Below are the code and all the weights of a small trained network. Each question names an input and a class and asks about switching units off, where a switched-off unit gives its printed mean instead of its output.

import numpy as np


def w(rows, s, z=0):
    codes = np.array(rows[::2]) - 128.0
    scale = np.full(codes.shape[1], s)
    scale[-1] = z or s
    return codes * scale


def norm(h):
    return h / np.sqrt((h * h).mean(-1, keepdims=True) + 1e-5)


def f(y):
    return y / 2 * (1 + np.tanh(0.7978845608 * (y + 0.044715 * y**3)))


def log_softmax(a):
    a = a - a.max(-1, keepdims=True)
    return a - np.log(np.exp(a).sum(-1, keepdims=True))


def net(x, mask):
    res = np.array(x, float).reshape(1, 8) / 4 @ E
    u = 0
    for l in range(4):
        y = f(norm(res) @ A[l][:, :-1].T + A[l][:, -1])
        res = res + np.where(mask[u : u + 5], y, B[l][:, -1]) @ B[l][:, :-1]
        u += 5
    return log_softmax(norm(res)[-1] @ U[:, :-1].T + U[:, -1])


A, B = {}, {}
E = w([
[31,171,92,93,122,200,92,254,138,93],'x0',
[85,165,92,159,138,46,113,134,182,159],'x1',
[111,124,150,147,114,145,147,116,139,132],'x2',
[131,141,136,116,126,130,124,128,128,136],'x3',
[131,122,135,129,109,144,121,114,148,141],'x4',
[127,135,133,121,120,135,126,116,131,137],'x5',
[88,69,203,137,238,153,57,116,100,179],'x6',
[116,124,141,144,124,137,146,126,132,132],'x7',
],0.0077)
A[0] = w([
[253,146,169,185,86,49,158,137,102,96,170],'L0N0',
[132,121,161,131,146,44,125,142,184,197,122],'L0N1',
[125,122,114,58,151,156,144,124,148,69,250],'L0N2',
[140,83,181,119,196,83,103,72,162,175,222],'L0N3',
[198,131,78,125,178,114,131,191,167,137,132],'L0N4',
],0.0059,0.0016)
B[0] = w([
[127,84,143,18,99,165,119,76,195,158,252],'L0N0',
[88,128,85,131,160,74,142,99,152,2,184],'L0N1',
[159,203,145,136,108,161,130,141,118,136,172],'L0N2',
[179,156,205,178,208,100,131,173,136,24,254],'L0N3',
[126,136,189,157,108,121,193,154,125,170,142],'L0N4',
],0.0077,0.0046)
A[1] = w([
[89,116,193,113,198,125,39,243,136,206,60],'L1N0',
[116,145,154,214,149,150,3,163,102,150,5],'L1N1',
[241,120,101,117,84,70,202,29,217,165,124],'L1N2',
[180,114,97,137,179,213,146,47,48,145,28],'L1N3',
[139,33,184,135,174,67,145,116,29,102,159],'L1N4',
],0.0054,0.0025)
B[1] = w([
[126,32,94,127,62,83,178,30,109,139,198],'L1N0',
[180,4,164,94,66,54,177,110,138,96,155],'L1N1',
[36,57,119,117,173,115,141,168,45,147,255],'L1N2',
[160,66,39,202,174,2,126,76,110,243,142],'L1N3',
[209,162,188,121,135,142,71,173,206,158,196],'L1N4',
],0.0061,0.0059)
A[2] = w([
[50,91,123,97,133,2,92,105,196,108,142],'L2N0',
[184,113,137,133,84,145,141,183,106,66,255],'L2N1',
[96,84,144,107,148,114,132,110,117,83,170],'L2N2',
[74,76,133,139,171,92,140,99,125,147,25],'L2N3',
[133,180,50,177,69,147,141,182,146,98,137],'L2N4',
],0.0083,0.00083)
B[2] = w([
[54,192,161,167,47,118,119,135,106,119,254],'L2N0',
[118,118,180,151,102,254,121,30,176,134,163],'L2N1',
[112,102,80,91,85,186,155,184,102,173,194],'L2N2',
[134,201,121,58,64,124,150,131,148,51,193],'L2N3',
[197,151,96,207,184,99,111,105,156,192,195],'L2N4',
],0.0088,0.0076)
A[3] = w([
[164,22,137,64,105,170,190,106,113,16,82],'L3N0',
[13,24,152,135,121,165,7,217,72,117,89],'L3N1',
[99,146,65,112,87,67,133,152,203,159,104],'L3N2',
[166,160,90,131,116,214,218,41,151,103,117],'L3N3',
[150,3,100,83,72,190,192,153,74,120,5],'L3N4',
],0.0063,0.0017)
B[3] = w([
[113,99,17,123,187,179,140,115,106,200,251],'L3N0',
[91,113,46,32,98,59,181,97,71,148,200],'L3N1',
[157,3,110,181,131,43,225,243,106,97,188],'L3N2',
[89,157,146,90,109,148,35,174,99,75,197],'L3N3',
[138,220,80,79,235,53,56,104,106,192,255],'L3N4',
],0.0076,0.0049)
U = w([
[121,121,61,9,170,164,104,78,53,213,249],'0',
[48,116,117,74,25,80,201,161,73,87,219],'1',
[162,191,121,146,78,252,53,132,132,120,172],'2',
[152,154,65,237,121,89,142,168,163,203,9],'3',
[243,51,204,115,189,187,92,93,119,138,23],'4',
[114,179,208,154,172,66,101,99,161,44,26],'5',
],0.014,0.0015)

Each question gives the input, the list of numbers given to net, and the class t.
The units are the neurons (one row each of A and B). Each row of codes is followed by its name. A weight is (code - 128) times the scale printed after its matrix; where a second scale follows, it is the last column's (A, B and U).
mask holds one flag per neuron, layer by layer. A switched-off neuron (its flag False) gives its mean, the last column of its row in B, instead of its output. The means were averaged over made-up inputs and are rounded, as every weight is.
A unit's drop is (log p(t) with every unit on - log p(t) with that unit switched off) / (log p(t) with every unit on - log p(t) with every unit switched off).
The circuit of an input: a set's keep is (log p(t) with only the set's units on - log p(t) with every unit switched off) / (log p(t) with every unit on - log p(t) with every unit switched off). Starting from the 12 units with the biggest drops (on a tie, the unit counted first), units are removed one at a time, each time the one whose removal leaves the highest keep (on an exact tie, the one counted first), for as long as the keep stays at least 0.8.
circuit, biggest first: the units of the circuit, biggest drop first
k most important neurons: the k neurons with the biggest drops, biggest first
top k neurons in layer l: the k neurons of layer l with the biggest drops, biggest first
drop when u is switched off: that unit's drop, to one decimal
input [2,-1,-1,-8,5,-1,-2,-6], class 2: circuit, biggest first => [L2N1]
input [0,-2,8,-1,0,5,1,-1], class 4: 3 most important neurons => [L1N2; L0N0; L2N0]
input [-4,4,-3,-3,6,2,0,-2], class 1: top 2 neurons in layer 2 => [L2N2; L2N4]
input [6,0,-7,6,-1,3,-3,-1], class 2: circuit, biggest first => [L2N1; L1N2]
input [-5,0,-4,7,-3,-8,4,-8], class 4: 2 most important neurons => [L0N3; L2N0]
input [-1,-1,-4,-4,-3,0,8,4], class 4: 2 most important neurons => [L1N4; L0N3]
input [-6,2,0,8,-1,7,0,0], class 1: 3 most important neurons => [L0N0; L1N2; L2N2]
input [-5,-1,-1,-7,7,-1,2,-8], class 4: 2 most important neurons => [L0N3; L1N4]
input [1,8,-5,8,-6,-8,-6,0], class 3: 2 most important neurons => [L2N4; L1N0]
input [1,2,-3,7,-6,3,-1,8], class 3: 3 most important neurons => [L0N0; L0N3; L1N2]
input [-4,1,1,-8,-7,-5,5,6], class 5: 2 most important neurons => [L0N1; L3N0]
input [-4,2,6,-2,6,3,3,4], class 5: 2 most important neurons => [L0N3; L0N1]
input [-4,-1,-2,-6,6,2,-4,-7], class 0: 2 most important neurons => [L3N4; L0N0]
input [-6,4,2,-4,5,1,2,-5], class 5: circuit, biggest first => [L0N3]
input [-4,0,-1,-2,-2,7,-7,0], class 0: top 2 neurons in layer 0 => [L0N1; L0N0]
input [-8,4,8,-4,-5,-1,2,-2], class 5: 2 most important neurons => [L0N3; L1N4]
input [0,7,0,5,3,4,-1,-8], class 1: top 2 neurons in layer 0 => [L0N2; L0N3]
input [-7,8,-6,7,6,-8,1,1], class 5: top 3 neurons in layer 1 => [L1N0; L1N4; L1N1]
input [-8,2,-3,8,4,0,6,7], class 5: drop when L0N1 is switched off => 0.3
input [6,4,7,-3,2,-7,8,-5], class 1: drop when L2N0 is switched off => 0.1
input [5,5,3,3,-6,-4,-7,-8], class 3: drop when L2N4 is switched off => 0.2
input [-8,5,-1,-5,7,-4,-2,-7], class 1: most important neuron => [L1N2]
